Here is a tiny trained network, its code and every weight. The questions are about switching its units off for an input and a class, where a switched-off unit gives its printed mean instead of its output.

import numpy as np


def w(rows, s, z=0):
    codes = np.array(rows[::2]) - 128.0
    scale = np.full(codes.shape[1], s)
    scale[-1] = z or s
    return codes * scale


def norm(h):
    return h / np.sqrt((h * h).mean(-1, keepdims=True) + 1e-5)


def f(y):
    return y / 2 * (1 + np.tanh(0.7978845608 * (y + 0.044715 * y**3)))


def log_softmax(a):
    a = a - a.max(-1, keepdims=True)
    return a - np.log(np.exp(a).sum(-1, keepdims=True))


def net(x, mask):
    res = np.array(x, float).reshape(1, 7) / 4 @ E
    u = 0
    for l in range(3):
        y = f(norm(res) @ A[l][:, :-1].T + A[l][:, -1])
        res = res + np.where(mask[u : u + 13], y, B[l][:, -1]) @ B[l][:, :-1]
        u += 13
    return log_softmax(norm(res)[-1] @ U[:, :-1].T + U[:, -1])


A, B = {}, {}
E = w([
[169,219,145,87,125],'x0',
[126,129,130,130,129],'x1',
[125,132,127,133,129],'x2',
[130,127,127,126,127],'x3',
[217,131,82,198,44],'x4',
[127,129,127,129,128],'x5',
[51,128,103,76,3],'x6',
],0.012)
A[0] = w([
[102,138,133,76,122,20],'0.n1',
[131,125,125,123,138,108],'0.n2',
[169,254,137,75,123,207],'0.n3',
[87,146,137,132,13,3],'0.n4',
[135,129,131,121,118,72],'0.n5',
[118,75,136,145,118,174],'0.n6',
[179,135,133,174,86,177],'0.n7',
[122,138,155,133,159,61],'0.n8',
[97,129,179,102,195,147],'0.n9',
[146,138,132,176,58,19],'0.n10',
[168,146,129,125,150,51],'0.n11',
[140,112,163,118,92,47],'0.n12',
[59,127,122,64,75,122],'0.n13',
],0.016,0.0057)
B[0] = w([
[103,198,166,148,191,144],'0.n1',
[134,119,130,121,102,124],'0.n2',
[142,212,186,121,84,254],'0.n3',
[121,106,20,32,238,204],'0.n4',
[137,131,139,126,165,117],'0.n5',
[98,102,147,183,126,181],'0.n6',
[179,106,159,144,141,213],'0.n7',
[122,118,78,106,104,134],'0.n8',
[114,113,11,87,97,217],'0.n9',
[149,97,114,66,243,165],'0.n10',
[155,98,119,108,64,140],'0.n11',
[131,128,95,112,169,120],'0.n12',
[67,151,201,181,112,236],'0.n13',
],0.012,0.0092)
A[1] = w([
[160,142,152,184,97,26],'1.n1',
[122,92,66,125,107,53],'1.n2',
[136,140,132,89,163,84],'1.n3',
[162,164,87,121,181,36],'1.n4',
[120,153,107,135,148,127],'1.n5',
[187,153,241,166,94,84],'1.n6',
[150,172,86,79,153,32],'1.n7',
[106,119,199,85,207,101],'1.n8',
[175,181,132,72,168,130],'1.n9',
[122,156,113,40,132,56],'1.n10',
[129,138,132,67,141,60],'1.n11',
[101,128,161,121,5,27],'1.n12',
[97,68,107,151,113,2],'1.n13',
],0.013,0.0058)
B[1] = w([
[159,104,35,203,101,145],'1.n1',
[139,88,146,98,182,154],'1.n2',
[117,173,104,160,47,140],'1.n3',
[85,162,104,84,72,147],'1.n4',
[135,111,143,92,68,147],'1.n5',
[80,41,46,174,71,250],'1.n6',
[155,179,61,24,79,171],'1.n7',
[112,110,177,254,77,166],'1.n8',
[156,186,116,76,23,253],'1.n9',
[208,201,51,87,97,198],'1.n10',
[180,166,112,128,93,143],'1.n11',
[67,116,79,86,177,144],'1.n12',
[168,172,107,38,101,154],'1.n13',
],0.0074,0.0046)
A[2] = w([
[230,119,201,192,133,118],'2.n1',
[157,120,200,133,157,142],'2.n2',
[137,126,63,77,129,209],'2.n3',
[119,89,82,96,156,21],'2.n4',
[142,61,64,101,160,2],'2.n5',
[117,8,85,144,182,155],'2.n6',
[150,162,205,127,151,135],'2.n7',
[123,98,83,110,154,7],'2.n8',
[176,186,196,109,101,15],'2.n9',
[77,80,180,158,210,43],'2.n10',
[134,88,65,121,109,140],'2.n11',
[95,182,151,89,49,64],'2.n12',
[59,82,105,135,204,120],'2.n13',
],0.016,0.0042)
B[2] = w([
[17,123,4,131,60,189],'2.n1',
[57,168,86,115,152,132],'2.n2',
[193,98,185,168,120,190],'2.n3',
[145,108,181,175,131,156],'2.n4',
[122,93,198,180,182,177],'2.n5',
[115,214,149,146,252,246],'2.n6',
[69,107,77,172,192,138],'2.n7',
[129,95,170,185,130,147],'2.n8',
[96,11,115,101,149,166],'2.n9',
[171,75,77,55,44,183],'2.n10',
[138,148,192,121,182,170],'2.n11',
[180,107,132,164,216,192],'2.n12',
[186,78,170,126,51,216],'2.n13',
],0.012,0.013)
U = w([
[166,65,204,145,196,225],'0',
[233,184,102,52,102,226],'1',
[87,115,36,197,187,63],'2',
[144,113,20,145,3,2],'3',
[54,56,157,93,31,134],'4',
[39,215,179,100,156,69],'5',
],0.025,0.0037)

Each question gives the input, the list of numbers given to net, and the class t.
The units are the neurons (one row each of A and B). Each row of codes is followed by its name. A weight is (code - 128) times the scale printed after its matrix; where a second scale follows, it is the last column's (A, B and U).
mask holds one flag per neuron, layer by layer. A switched-off neuron (its flag False) gives its mean, the last column of its row in B, instead of its output. The means were averaged over made-up inputs and are rounded, as every weight is.
A unit's drop is (log p(t) with every unit on - log p(t) with that unit switched off) / (log p(t) with every unit on - log p(t) with every unit switched off).
unit that matters most: the unit with the biggest drop
top k neurons: the k neurons with the biggest drops, biggest first
top k neurons in layer l: the k neurons of layer l with the biggest drops, biggest first
drop when u is switched off: that unit's drop, to one decimal
input [8,4,2,-3,0,8,3], class 5: top 3 neurons : 0.n3, 0.n9, 0.n13
input [-1,4,-3,0,2,7,8], class 0: unit that matters most : 0.n4
input [0,-8,6,7,4,-3,-4], class 2: top 2 neurons : 0.n3, 1.n6
input [-5,-6,-3,-1,2,2,-4], class 2: top 2 neurons : 2.n6, 2.n1
input [6,7,0,-3,0,0,3], class 5: top 2 neurons in layer 0 : 0.n13, 0.n3
input [-6,-7,1,3,8,-6,1], class 0: top 3 neurons : 0.n3, 0.n10, 0.n13
input [0,6,-4,-4,1,-7,-4], class 2: top 2 neurons in layer 0 : 0.n4, 0.n3
input [-2,6,-1,6,1,-3,-5], class 2: top 3 neurons : 0.n4, 2.n1, 1.n6
input [-5,8,0,-3,4,-7,-3], class 2: top 2 neurons : 2.n1, 2.n6
input [0,-5,4,3,-6,7,1], class 4: top 2 neurons in layer 0 : 0.n3, 0.n13
input [-8,5,3,6,3,-1,-2], class 2: top 4 neurons : 2.n6, 0.n4, 2.n1, 0.n9
input [0,0,-5,6,0,-2,2], class 4: top 2 neurons : 0.n13, 0.n3
input [1,-5,-3,-4,-3,-6,7], class 5: top 3 neurons : 0.n13, 1.n6, 0.n1
input [-3,-4,-2,7,-8,1,1], class 4: top 2 neurons : 0.n13, 0.n4
input [1,-4,2,-3,6,0,-4], class 3: unit that matters most : 2.n1
input [0,3,-8,-3,-3,5,1], class 4: top 4 neurons : 0.n13, 2.n6, 0.n3, 1.n9
input [-6,1,4,2,5,-4,-4], class 2: top 2 neurons : 2.n1, 2.n6
input [-2,-8,2,2,7,-2,-7], class 2: top 2 neurons : 0.n3, 2.n1
input [2,-2,5,-7,-3,2,8], class 5: drop when 0.n13 is switched off : 2.0
input [7,1,-6,1,-3,-3,-7], class 1: drop when 1.n7 is switched off : 0.0
input [3,-8,3,-4,-1,2,6], class 5: drop when 0.n13 is switched off : 4.3
input [2,7,2,0,-5,-6,-1], class 1: unit that matters most : 0.n9
